Here is a tiny trained network, its code and every weight. The questions are about switching its units off for an input and a class, where a switched-off unit gives its printed mean instead of its output.

import numpy as np


def w(rows, s, z=0):
    codes = np.array(rows[::2]) - 128.0
    scale = np.full(codes.shape[1], s)
    scale[-1] = z or s
    return codes * scale


def f(y):
    return np.maximum(y, 0)


def log_softmax(a):
    a = a - a.max(-1, keepdims=True)
    return a - np.log(np.exp(a).sum(-1, keepdims=True))


def net(x, mask):
    res = np.array(x, float).reshape(1, 3) / 4 @ E
    y = f(res @ A[0][:, :-1].T + A[0][:, -1])
    res = res + np.where(mask, y, B[0][:, -1]) @ B[0][:, :-1]
    return log_softmax(res[-1] @ U[:, :-1].T + U[:, -1])


A, B = {}, {}
E = w([
[231,117,167,108,118],'x0',
[123,164,118,79,19],'x1',
[111,122,248,68,160],'x2',
],0.012)
A[0] = w([
[124,143,141,92,143,92],'n0',
[127,128,121,157,203,80],'n1',
[145,143,78,158,112,61],'n2',
[114,147,126,94,83,57],'n3',
[103,136,122,144,126,156],'n4',
[91,147,132,128,121,75],'n5',
[109,142,157,121,144,100],'n6',
[100,118,168,93,110,93],'n7',
[239,134,142,104,97,89],'n8',
[120,138,169,127,134,80],'n9',
[4,142,112,111,110,89],'n10',
[100,136,129,88,25,99],'n11',
[145,130,64,128,99,112],'n12',
[128,133,131,117,123,250],'n13',
[86,141,184,75,118,109],'n14',
],0.026,0.013)
B[0] = w([
[101,115,100,154,128,155],'n0',
[180,107,79,74,204,201],'n1',
[67,103,87,214,159,180],'n2',
[110,93,68,108,224,174],'n3',
[141,121,197,119,99,175],'n4',
[85,79,128,122,168,151],'n5',
[130,101,111,167,132,166],'n6',
[116,119,81,185,125,188],'n7',
[27,61,159,56,97,220],'n8',
[86,93,68,162,154,160],'n9',
[36,77,157,53,76,252],'n10',
[230,125,112,90,215,245],'n11',
[117,148,111,217,101,202],'n12',
[208,253,193,116,35,217],'n13',
[112,155,122,216,127,228],'n14',
],0.031,0.018)
U = w([
[37,110,112,67,113,87],'0',
[93,167,37,252,144,85],'1',
[177,151,46,78,239,112],'2',
[162,255,144,122,72,251],'3',
],0.0092,0.013)

Each question gives the input, the list of numbers given to net, and the class t.
The units are the neurons (one row each of A and B). Each row of codes is followed by its name. A weight is (code - 128) times the scale printed after its matrix; where a second scale follows, it is the last column's (A, B and U).
mask holds one flag per neuron, in row order. A switched-off neuron (its flag False) gives its mean, the last column of its row in B, instead of its output. The means were averaged over made-up inputs and are rounded, as every weight is.
A unit's drop is (log p(t) with every unit on - log p(t) with that unit switched off) / (log p(t) with every unit on - log p(t) with every unit switched off).
unit that matters most: the unit with the biggest drop
k most important neurons: the k neurons with the biggest drops, biggest first
drop of u: that unit's drop, to one decimal
input [-6,-2,-6], class 0: 3 most important neurons	(n10, n14, n7)
input [0,6,6], class 1: 2 most important neurons	(n14, n7)
input [3,-5,3], class 2: unit that matters most	n10
input [-7,-5,-7], class 0: 4 most important neurons	(n10, n14, n4, n7)
input [-2,3,-3], class 3: 2 most important neurons	(n1, n8)
input [4,-5,2], class 2: 2 most important neurons	(n10, n1)
input [-3,4,-2], class 2: 2 most important neurons	(n11, n8)
input [0,-1,3], class 3: 3 most important neurons	(n2, n12, n3)
input [-2,7,8], class 1: 2 most important neurons	(n14, n7)
input [-4,-5,-1], class 2: 2 most important neurons	(n1, n8)
input [2,3,-1], class 3: 2 most important neurons	(n1, n10)
input [-2,-4,-3], class 2: 4 most important neurons	(n1, n14, n10, n13)
input [0,2,-5], class 1: drop of n2	1.0
input [-1,0,3], class 3: unit that matters most	n2
input [-3,3,0], class 3: drop of n1	0.4
input [-2,-5,1], class 2: drop of n1	1.0
